In the rows, 128 means zero.
Here are made-up things, facts about them, and rows of numbers that follow some of those facts. Name the thing behind each unnamed row.

Some things and their rows:
[128 129 105 136 148 153 134 134 128 113 136 140 128 110 123 125  98 138
 127 129 110 130 111 129  80 150] : beplos
[100 154 123 122 167 104 163 117 150 143 142 147 146 101 104 128 139  97
 123 109 121 175 177 117 101 177] : moplaki
[122 113 114 114 190 127 143 119 160 163  93 159 164 154 138  87 106  96
 115 125 151 152 125 174 107 132] : plivulik
[137 157 104 154 157 115 191 165 152 120 155 122 102 107 111 126  83 132
 101 108 121 109 157 118  95 126] : fizuzes
[149 101 153 103 189 150 153 144 107 126 155 118 182 144  98 187 181 141
 140  94 140  97 111 171  82 183] : trakal
[141 124  84 111 195 145 128 114 139 111  75 144 125 137  83 116 150 215
 158 176 105 119 127 162 117 166] : vodruluk
[134 116 105 132 155 113 125 134 119 128 126 148 132 119 155 130  95 139
 119 116 124 143 115 127  50 127] : grustu
[ 18 107 124 168 189 211  89 114 172 153 133 197 139 169 146  88 124  89
 135  48 168 146 112  99 107 108] : bubel
[123 132 117 131 152 164 148 144 143 140 157 133 134 123 115 115 116 133
 121  94 132 133 125 138  80 148] : brufata
[121 143  75 136 152 178 133 135 162 149 130 150 126 119 120  51  74 145
 109  99 126 176 127 141  79 132] : plidrus
[130 141 130 125 162 140 161 134 157 153 126 133 131 134 133  92  92 105
 119 137 142 132 140 152 111 146] : riso
[104 153 118 142 162 165 147 120 152 138 143 136  93 143  99 106 135 156
 132 119 152 127 138 110 129 160] : puse
[153 121 140 132 185  99 186 159 114  84 140 121 130 121 111 213 135 141
 122 127 106  67 132 131  97 162] : drobidrin
[129 157 125 160 110 134 169 133 115 119 118 127  45 115 106 139  93 132
 101 154 117 138 122 105 109 138] : kobrol
[132 131 106 133 157 128 119 130 108 115 150 145 126 116 161 131 101 161
 113 129 126 122 125 112  58 155] : tabrar
[115 135  59 108 212  70 108  77 129 119  99 207 163 116 172  81 104 143
 106 155 125 213 172 110  76 171] : saflun
[131 125 110 136 159 138 123 131 115 121 147 144 126 116 150 131 105 158
 115 131 122 125 123 115  62 152] : moskin

Some facts about the things:
baklafil η:pitril ρ:plivulik α:d
beplos η:bodor ρ:plemo α:a
bibrus η:dremir α:b
bodor η:kloza
braken η:geklubil ρ:kesem α:c
brapom η:madofe α:d
bregras η:gruko α:a
breker η:gruko α:d
bresik η:drelis α:d
bresto η:brifliti ρ:dreta α:d
bretror ρ:laplum
brifliti η:bretror ρ:klesos
briflos η:gruko ρ:plumok α:a
briposer η:drelis ρ:noko α:c
brobram η:pitril α:c
brufata η:klokik α:a
brune η:geklubil ρ:skerul α:a
bubel η:klokik α:a
bunis η:treklo α:a
buste η:pitril ρ:kloza α:b
dobutru η:gevan ρ:treklo α:a
dotros η:madofe α:d
dovim η:klokik α:b
draflu η:rebuzu α:a
dredribak η:madofe α:a
drelis η:skedrolus
dremir η:kloza ρ:riso
dreta η:golon ρ:sterek α:b
driki η:kagro ρ:vigre α:d
drobidrin η:kloza ρ:mobos α:d
drolesken η:treklo ρ:ragi α:a
drutok η:gevan ρ:brapom α:b
duler η:pitril α:a
fastal η:gevan ρ:lisas α:b
fekli η:skedrolus α:b
fetres η:geklubil ρ:vabovom α:c
fizuzes η:brifliti ρ:sebra α:d
flastam η:stesku α:c
flodras η:madofe ρ:gruko α:a
floplor η:geklubil ρ:vodruluk α:c
foro η:kagro α:a
gano η:klesos ρ:skidre α:c
gedum η:madofe α:b
geklubil η:skedrolus
gevan η:bretror
gifek η:gevan ρ:muzil α:b
golon η:librik ρ:kagro
graplen η:moplaki α:a
gratris η:brifliti ρ:mepo α:b
grolan η:gevan ρ:ridage α:c
gruko η:librik
grunas η:gevan ρ:skedrolus α:c
grustu η:klesos ρ:bunis α:a
gruzuvo η:likla α:d
guvigrom η:kloza α:c
kagro η:bretror ρ:klustum
kebam η:brifliti ρ:puse α:b
kesem η:saflun ρ:flodras α:b
klage η:bodor α:c
klesos η:treklo
klokik η:bretror
kloza ρ:plidrus
klugror η:geklubil ρ:punak α:d
klustum η:saflun ρ:drutok α:a
kobrol η:pitril ρ:beplos α:b
kogi η:saflun α:b
laplum η:treklo ρ:vuskadron α:c
librik ρ:tedom
lisas η:pitril ρ:braken α:b
madofe η:likla
masim η:madofe α:c
mepo η:madofe ρ:dremir α:b
mezal η:kagro α:b
mobos η:librik ρ:sidrem α:b
moplaki η:bretror
moskin η:treklo α:a
mufla η:madofe α:c
muzil η:gruko α:b
nenopel η:skedrolus ρ:draflu α:b
nistu η:golon α:a
noko η:rebuzu α:b
nuti η:kagro ρ:drolesken α:b
petedi η:geklubil ρ:guvigrom α:c
pidun η:dremir α:a
pifle η:stesku α:b
piplebrar η:geklubil α:a
pitril η:likla
plebi η:bodor α:d
plefluski η:treklo α:b
plegre η:drelis ρ:brifliti α:d
plemo η:dremir ρ:bretror α:a
plidrus η:klokik ρ:saflun α:a
plivulik η:bretror α:c
plumok η:kagro ρ:briposer α:a
plupel η:librik α:b
punak η:klokik ρ:bibrus α:c
puse η:klokik ρ:golon α:b
puzestok η:klokik ρ:vadrapu α:a
ragi η:brifliti α:a
rebuzu η:librik
ridage η:saflun ρ:grunas α:b
riso η:klokik ρ:grolan α:c
robrin η:kagro ρ:librik α:b
rulotril η:klokik ρ:gano α:a
saflun η:treklo
sebra η:moplaki ρ:zabris α:d
sidrem η:treklo ρ:stilu α:a
skerul η:madofe ρ:grustu α:d
skidre η:moplaki ρ:masim α:d
stagipa η:stesku ρ:dobutru α:c
sterek η:madofe ρ:puzestok α:a
stesku η:bretror ρ:drobidrin
stilu η:saflun ρ:trakal α:c
stugom η:golon ρ:suter α:a
sugir η:bretror α:d
suplegil η:gevan ρ:robrin α:b
surutrel η:rebuzu α:a
suter η:skedrolus α:c
tabrar η:saflun α:a
tedom η:gevan ρ:zatrim α:a
tisur η:klokik α:c
tofa η:golon ρ:klage α:d
tradre η:saflun ρ:driki α:a
trakal η:gevan α:a
treklo ρ:baklafil
troloplik η:rebuzu ρ:tofa α:a
trutos η:treklo α:b
tuni η:brifliti α:c
vabovom η:saflun ρ:brune α:a
vadrapu η:golon ρ:fetres α:b
vepi η:treklo ρ:bubel α:a
vetes η:bodor α:a
vigre η:bretror ρ:gifek α:b
vodruluk η:golon α:b
vuskadron η:librik α:d
zabris η:brifliti ρ:trutos α:b
zatrim η:gevan α:c
zivur η:saflun ρ:kebam α:b
zusto η:gevan α:d
zustor η:geklubil α:d

Which thing is each row?
No name comes twice in this set of rows, the named rows included.
[158 118 133 122 152  45 160 138 124 158  96 130 129 125 175 151  82  96
 103 152 136 140 124 156  55 109] | gano
[145 117  94 114 196  97 127 106 111 123  98 151 126 158 136 143 138 182
 127 146 148 143 119 130  95 154] | trutos
[100 107 105 116 191  76 141 111 154 133  62 181 179 105 107 146 158 122
 162 141  86 172 158 149  78 141] | gruko
[132 106  86 130 223 129 145 133 150 106  78 172 152 142 114 128 126 168
 137 133  99 108 131 153 102 128] | vuskadron
[107 129 114 153 192 139 155 150 152  96 117 151 120 120 109 147 128 169
 148 140  91  69 144 121 109 138] | tofa
[106 115  78 108 212  87 123  75 143  98  94 157 184 112 106 152 115  95
 135 129 100 193 134 129 127 176] | skedrolus
[137  94  93 118 189 117 113 117 115 125 110 169 161 141 158 135 115 155
 114 113 135 153 106 147  50 140] | bunis
[163 140  65 100 201 227 105 107 146  78 119 154 162 109  82  52 122 249
 141 189  71 113 122 177 124 231] | draflu
[156 119  93 131 174  71 192 166 146 139 107 137 136 129 121 148  95 108
 101  87 132 145 139 154  60  91] | skidre
[158 149  59 151 163  97 166 132 154  79 136  97 102  95 111 145  38 120
 109 129  93 121 124 108 110 129] | klugror
[126 134  89 134 167 109 137 106 138 110 110 117  99 134 109 150 100 142
 134 136 131 141 107 108 121 135] | fekli
[136 122 106 129 155 103 124 137 113 130 135 147 123 119 167 127  93 149
 109 121 133 137 118 122  42 132] | vabovom
[100 147 141 157 125 166 141 153 143 117 159 119  95  84 110 143 113 158
 154 144  93  78 130 107  80 146] | troloplik
[168 196  57 128 151 175 139 102 148  73 155  88  73  94  77  72  67 217
 120 207  90 124 129 110 166 217] | nenopel
[ 87 128 142 161 190 139 167 159 147 119 154 150 124 145 122 168 131 110
 126  84 143  75 146 100 118 134] | driki

Now the same things, written a new way:
Named rows:
[131 137 144 113 164 107 118 164 117 111 124 141 109  92 126 103 134 147
 118 159  87  98 113  97 144 142 100 113 152 118 161 170 136] : stesku
[140 130  94 156 139 174 108 123 122  99 136 136 108 122 163 107 141  91
  92 139 116 117 153 124 147 160 114 113 105 115 126 128 132] : gruko
[136 115 122 111 141 123 149 154 123  99 113 108 120 143 149 112  99 130
 105 132 127 132 102 128 123 135 117 113 152 124 134 131 115] : nenopel
[127 121 100 130 117 117 132 144 127 111 136 112 128 144 138 115 137 131
 105 115 137 130 107 130 123 143 125 111 125 135 138 121 127] : beplos
[130 120 101 131 118 118 130 143 126 112 138 113 126 144 137 114 138 128
 105 115 136 131 109 131 124 144 124 111 123 134 136 121 128] : plemo
[140 140 108 133 143 148 118 138 126  87 123 135 108 117 156 110 125 114
  95 142 119 110 131 118 137 146 112 108 126 116 139 135 133] : bodor
[140 139 108 134 142 148 119 140 125  89 121 134 111 114 157 107 127 114
  95 142 116 110 131 119 136 146 111 110 126 118 138 138 135] : kloza
[111 103 108  99 146 120 163 151 135  86 123 109 117 123 156  76 112 128
  87 122 136 135  75 128 135 140  99 125 165 137 131 133 110] : kobrol
[131 124 109 137 125 125 120 109 114  91 129 127 129 142 149 112 119 118
 106 141 132 132 112 128 130 137 133 126 146 123 131 115 116] : gano
[105  83 149 127 172 126 115 137 105 151 160 115 119 143 110 102 138 120
 145 141 111 116 112  95 153 154 121 108 149  99 131 147 109] : zabris
[130 121  98 132 116 122 128 138 129 104 137 113 122 150 139 118 134 124
 104 111 146 129 108 134 122 141 128 108 120 129 137 116 126] : nistu
[145 134  98 140 141 154 129 152 135  88 112 133 128 112 165 104 129 119
  88 145  95 124 120 115 131 148 115 113 132 134 133 145 133] : golon
[115 127 131 134 168 132 106 148 102 135 145 136 112  93 130  95 156 126
 121 159  85 100 141 100 160 161 103 116 138 119 145 155 139] : kagro
[112 106 132 131 140 102 108 142 115 144 162 121 117 136 103 111 159 135
 136 128 121 113 108 106 144 149 122 109 128 115 148 144 124] : plumok
[114 129 124 150  90 102 126  62 186  67 144 190  76 228 119 159 108  94
 132  72 251 126 193 135 135 120  89  72  94  34 164  82  66] : bunis
[137 129 119 119 142 106 137 169 127  98 123 140 130 117 147 118 108 118
  96 133 138 115  93 126 105 127 127 127 163 127 129 116 139] : plegre
[143 142 104 135 140 150 116 141 128  84 117 135 108 118 161 108 124 110
  91 140 121 110 133 123 136 145 113 108 127 118 140 135 134] : rebuzu

Which thing is each row?
No name comes twice in this set of rows, the named rows included.
[148  84 108 145 138 158 145 138 138 108 129 114 137 152 152 112 122 112
 102 132  96 156  96 113 123 148 132 122 126 127 114 145 106] | ridage
[142 133  96 154 138 170 104 125 125  94 132 139 104 121 163 108 139  91
  92 141 121 114 156 127 146 156 114 111 105 111 130 131 130] | klesos
[129 128 140 131 161 127 101 139 113 120 144 145  97 102 121 107 146 121
 122 154  95  98 134 101 156 151 102 115 127 103 151 163 133] | moplaki
[105 109  99 126 129 123 132  95 126  77 149 131 119 125 149  81 130 108
  93 128 149 133  87 126 143 141 116 136 154 124 129 116 111] | brobram
[176 109 147  99 143 151  46 105  67  80 160  75  32 166 114 131  76  62
 113 127 211  67  55 139 126 126 171  94  86  40 133 129 143] | dreta
[121  91 151 124 160 119 123 131 106 143 157 122 106 136 109 111 131 125
 139 141 106 125 122 109 150 150 109 123 132 100 136 151 110] | pifle
[110 103 108 100 146 122 160 146 135  85 127 111 113 125 154  78 112 123
  89 121 141 134  78 129 135 141 100 124 161 132 130 133 111] | buste
[116  96 136 149 142 121 100  83  96 139 181 138 116 133 106 112 153 113
 141 148 106 127 132 105 156 155 123 142 125 100 134 134 113] | plivulik
[157  91 117 120 137 130 166 167 158  84  97 117 149 148 153 114 102 142
  99 137  86 158  56 101 104 127 132 114 159 139 129 164 103] | zivur
[116 139 131 133  93  83 135  83 189  57 125 188  79 220 122 158  96 112
 129  77 248 122 174 136 127 108  88  69 114  42 173  90  66] | grustu
[125  62 145 137 169 131 128 151 137 140 143 124 145 146 114 104 142 130
 137 148  70 140  72  71 139 146 135 109 153 110 128 182  99] | kebam
[141 131  97 153 139 170 108 124 124  96 137 137 106 123 161 109 137  91
  93 137 121 116 151 124 145 158 114 112 106 113 128 128 131] | saflun
[151 110 184  88 178 100  20 140  60 109 182 109  46 127  75 126  98  71
 139 145 203  25  20  98 121 116 182  94 136  29 145 146 167] | bresto
[135 126 119 116 142 106 139 166 127  97 127 137 133 119 143 118 106 119
  97 131 139 116  88 121 105 128 127 125 165 126 128 113 141] | klugror
[190 136 133 113 116 132  33 116  74  81 148  81  46 179 110 158  90  78
 117 118 222  61  68 147 108 116 187  75  71  49 148 119 155] | sterek

Now the same things, written a new way:
Some rows with their names:
[148  99 156  91 154 124 122 106  86 146 109 155 163] : pitril
[134 106 156  90 124 134 143 107 103 166 113 135 156] : klesos
[145 120 158 158  80  81 166 131 149 156 159 142 136] : klokik
[127 188 124 192  80  79 126 146 130 121 127 105 135] : plumok
[133 150 106 102 148 120 111 134 108 116 129 118 150] : drolesken
[109 153 134 186  56  98 113 156 120 121 143 124 153] : robrin
[122 114 118  96 124 141 103 134  98 120 145 141 166] : nenopel
[130 124 142 171  63 149 152 127 139 173 137 132 168] : mezal
[181 138 121 206 117   7 140 208 122  60 213 177 167] : riso
[147 138 109 167  56 125 132 136 132 154 148 126 152] : fastal
[147 123 137 129 126  46 116 177  81  65 141 158 185] : dremir
[142 158 130 178  84 130 165 122 155 180 119 111 151] : foro
[127 148  89  39 140 123  95 105  79 168 109 111 170] : brune
[135 123 136  73 131 166 156 137 145 169 144 128 150] : dotros
[137 120 134 166  67 154 153 126 147 171 145 138 167] : pifle
[148 122 111  97 153 169 146 112 132 169 121 125 162] : surutrel
[145 121 130  93 135 166 146 108 122 181 144 129 142] : masim

Which thing is each row?
No name comes twice in this set of rows, the named rows included.
[112 111  97  20 114 143  79 104  61 174 118 128 190] | vadrapu
[202 156 109 204  93  44 146 178 107 100 169 162 175] | grolan
[191 160 114 192  84  67 141 154 112 127 160 147 153] | grunas

